Here is a tiny trained network, its code and every weight. The questions are about switching its units off for an input and a target symbol, where a switched-off unit gives its printed mean instead of its output.

import numpy as np


def w(rows, s, z=0):
    codes = np.array(rows[::2]) - 128.0
    scale = np.full(codes.shape[1], s)
    scale[-1] = z or s
    return codes * scale


def norm(h):
    return h / np.sqrt((h * h).mean(-1, keepdims=True) + 1e-5)


def f(y):
    return y / 2 * (1 + np.tanh(0.7978845608 * (y + 0.044715 * y**3)))


def softmax(a):
    e = np.exp(a - a.max(-1, keepdims=True))
    return e / e.sum(-1, keepdims=True)


def log_softmax(a):
    a = a - a.max(-1, keepdims=True)
    return a - np.log(np.exp(a).sum(-1, keepdims=True))


def net(x, mask):
    ids = ['ΞΨδλφω'.index(c) for c in x.split()]
    T = len(ids)
    res = E[ids] + P[:T]
    u = 0
    for l in range(3):
        q, k, v = (norm(res) @ M[l].T for M in (Q, K, V))
        z = softmax(np.where(np.tri(T) > 0, q @ k.T / 2**0.5, -1e9)) @ v
        res = res + np.where(mask[u], z, O[l][:, -1]) @ O[l][:, :-1]
        u += 1
        y = f(norm(res) @ A[l][:, :-1].T + A[l][:, -1])
        res = res + np.where(mask[u : u + 4], y, B[l][:, -1]) @ B[l][:, :-1]
        u += 4
    return log_softmax(norm(res)[-1] @ U[:, :-1].T + U[:, -1])


Q, K, V, O, A, B = {}, {}, {}, {}, {}, {}
E = w([
[115,191,208,119,105,111,162,106],'Ξ',
[181,188,254,117,138,195,217,99],'Ψ',
[78,120,218,249,66,111,44,44],'δ',
[216,144,184,111,118,137,112,100],'λ',
[23,111,117,192,43,184,77,113],'φ',
[120,215,183,179,141,188,97,131],'ω',
],0.007)
P = w([
[117,54,80,109,136,107,127,196],'0',
[228,134,123,207,161,123,189,113],'1',
[149,185,238,158,74,186,102,192],'2',
[79,112,107,97,155,112,110,109],'3',
[200,138,116,200,167,112,200,114],'4',
[183,196,250,48,12,178,81,145],'5',
[53,111,131,116,151,97,113,94],'6',
[196,134,115,198,163,109,210,118],'7',
],0.012)
Q[0] = w([
[112,60,68,183,254,104,173,105],'L0H0',
[100,91,84,45,180,118,58,131],'L0H0',
],0.0074)
K[0] = w([
[159,85,188,255,93,47,170,184],'L0H0',
[131,182,124,180,122,121,95,82],'L0H0',
],0.0084)
V[0] = w([
[186,124,254,184,11,234,185,151],'L0H0',
[174,73,128,76,179,123,130,76],'L0H0',
],0.0039)
O[0] = w([
[138,199,157,118,50,124,97,157,254],'L0H0',
[67,123,144,134,144,130,99,249,57],'L0H0',
],0.011,0.0024)
A[0] = w([
[10,103,96,2,111,38,213,136,130],'L0N0',
[68,126,127,95,100,188,171,90,25],'L0N1',
[106,106,114,154,89,180,154,94,7],'L0N2',
[193,185,157,66,134,209,226,160,202],'L0N3',
],0.0071,0.0012)
B[0] = w([
[169,163,123,69,2,114,229,82,169],'L0N0',
[188,128,93,101,202,176,102,127,134],'L0N1',
[165,123,152,145,139,80,94,66,148],'L0N2',
[82,81,128,197,97,112,77,88,253],'L0N3',
],0.0081,0.0038)
Q[1] = w([
[160,94,49,248,155,3,164,130],'L1H0',
[210,77,188,214,106,191,163,157],'L1H0',
],0.0056)
K[1] = w([
[205,83,60,146,222,167,168,254],'L1H0',
[157,138,71,106,10,82,197,179],'L1H0',
],0.0069)
V[1] = w([
[85,171,190,152,106,204,130,140],'L1H0',
[149,144,170,164,7,55,254,116],'L1H0',
],0.0041)
O[1] = w([
[228,63,182,83,157,217,184,64,160],'L1H0',
[255,57,49,62,156,109,98,111,254],'L1H0',
],0.0079,0.0051)
A[1] = w([
[174,57,28,97,252,148,138,82,4],'L1N0',
[17,84,83,207,111,89,6,99,3],'L1N1',
[20,209,243,88,115,197,76,199,252],'L1N2',
[238,71,156,112,157,151,134,3,13],'L1N3',
],0.0062,0.0013)
B[1] = w([
[172,225,183,148,241,187,157,51,143],'L1N0',
[217,130,155,182,194,143,56,70,156],'L1N1',
[245,89,145,73,215,60,193,147,167],'L1N2',
[66,130,147,162,119,194,179,254,254],'L1N3',
],0.0079,0.0091)
Q[2] = w([
[158,81,139,136,84,151,98,177],'L2H0',
[152,136,174,1,60,124,63,133],'L2H0',
],0.011)
K[2] = w([
[33,163,96,124,125,128,133,157],'L2H0',
[62,207,233,53,2,147,161,128],'L2H0',
],0.01)
V[2] = w([
[149,254,157,51,116,105,150,171],'L2H0',
[141,104,74,171,76,186,144,98],'L2H0',
],0.0079)
O[2] = w([
[196,157,57,254,164,86,138,106,19],'L2H0',
[49,178,55,85,231,6,101,91,252],'L2H0',
],0.008,0.0029)
A[2] = w([
[159,125,233,97,181,106,47,83,127],'L2N0',
[159,155,124,25,48,98,138,106,87],'L2N1',
[119,119,55,255,71,131,146,217,44],'L2N2',
[22,125,38,105,194,61,162,113,2],'L2N3',
],0.0085,0.005)
B[2] = w([
[62,126,65,140,136,122,121,103,254],'L2N0',
[157,188,203,163,153,127,130,114,153],'L2N1',
[145,180,89,95,135,83,98,185,162],'L2N2',
[138,201,254,72,168,63,108,135,163],'L2N3',
],0.015,0.0061)
U = w([
[135,65,101,123,253,119,186,144,73],'Ξ',
[107,150,48,88,120,92,107,228,84],'Ψ',
[63,86,135,33,73,182,174,157,146],'δ',
[42,102,46,97,114,103,116,68,232],'λ',
[67,173,197,52,193,72,108,120,5],'φ',
[157,154,100,135,25,93,168,48,180],'ω',
],0.0061,0.0027)

Each question gives the input, a string of symbols that net reads in full, and the target symbol t.
The units are the heads (2 rows each of Q, K, V and O) and the neurons (one row each of A and B). Each row of codes is followed by its name. A weight is (code - 128) times the scale printed after its matrix; where a second scale follows, it is the last column's (O, A, B and U).
mask holds one flag per unit, layer by layer, with each layer's heads first. A switched-off unit (its flag False) gives its mean, the last column of its rows in O or B, instead of its output. The means were averaged over made-up inputs and are rounded, as every weight is.
A unit's drop is (log p(t) with every unit on - log p(t) with that unit switched off) / (log p(t) with every unit on - log p(t) with every unit switched off).
The circuit of an input: a set's keep is (log p(t) with only the set's units on - log p(t) with every unit switched off) / (log p(t) with every unit on - log p(t) with every unit switched off). Starting from the 12 units with the biggest drops (on a tie, the unit counted first), units are removed one at a time, each time the one whose removal leaves the highest keep (on an exact tie, the one counted first), for as long as the keep stays at least 0.8.
circuit, biggest first: the units of the circuit, biggest drop first
most important unit: the unit with the biggest drop
k most important neurons: the k neurons with the biggest drops, biggest first
top k neurons in layer l: the k neurons of layer l with the biggest drops, biggest first
input δ φ Ψ, target ω: circuit, biggest first -> (L0H0 L2H0)
input δ δ Ψ Ψ δ, target δ: circuit, biggest first -> (L2H0 L1N3)
input Ξ φ δ δ δ ω ω, target Ξ: 3 most important neurons -> (L1N2 L0N3 L0N0)
input Ξ Ξ δ δ Ξ λ, target ω: circuit, biggest first -> (L2H0)
input λ Ξ δ Ξ δ φ, target Ψ: top 3 neurons in layer 1 -> (L1N3 L1N1 L1N2)
input φ Ξ ω φ Ξ λ, target λ: circuit, biggest first -> (L0N3 L2N0 L0H0)
input Ξ Ξ Ψ, target Ψ: 2 most important neurons -> (L0N0 L2N2)
input φ δ δ λ Ξ, target φ: 2 most important neurons -> (L0N0 L2N3)
input δ Ξ Ξ λ ω δ, target Ξ: circuit, biggest first -> (L0H0 L1N2 L2H0)
input δ δ ω, target ω: circuit, biggest first -> (L0H0 L2H0)
input λ δ δ φ φ Ψ, target λ: circuit, biggest first -> (L0N3 L2H0 L2N0 L0H0)
input δ φ δ δ Ξ φ, target ω: circuit, biggest first -> (L2H0 L1N3)
input ω δ ω δ δ λ λ ω, target ω: 2 most important neurons -> (L0N3 L1N3)
input Ψ δ δ Ξ, target ω: circuit, biggest first -> (L0N0)
input ω Ξ ω Ξ ω Ξ, target Ψ: 4 most important neurons -> (L0N0 L2N2 L1N3 L0N3)
input Ξ δ λ, target Ψ: 2 most important neurons -> (L0N0 L2N2)
input φ φ Ψ, target λ: 3 most important neurons -> (L0N3 L2N0 L0N0)
input Ψ Ξ δ δ φ φ φ, target φ: 3 most important neurons -> (L0N0 L0N3 L2N3)
input φ φ δ, target λ: 2 most important neurons -> (L2N0 L0N0)
input ω ω δ δ δ δ δ φ, target ω: top 2 neurons in layer 1 -> (L1N3 L1N2)
input ω φ Ξ δ λ, target ω: 3 most important neurons -> (L0N3 L1N3 L1N2)
input Ψ φ Ξ δ Ξ Ξ δ Ξ, target Ψ: most important unit -> L0H0
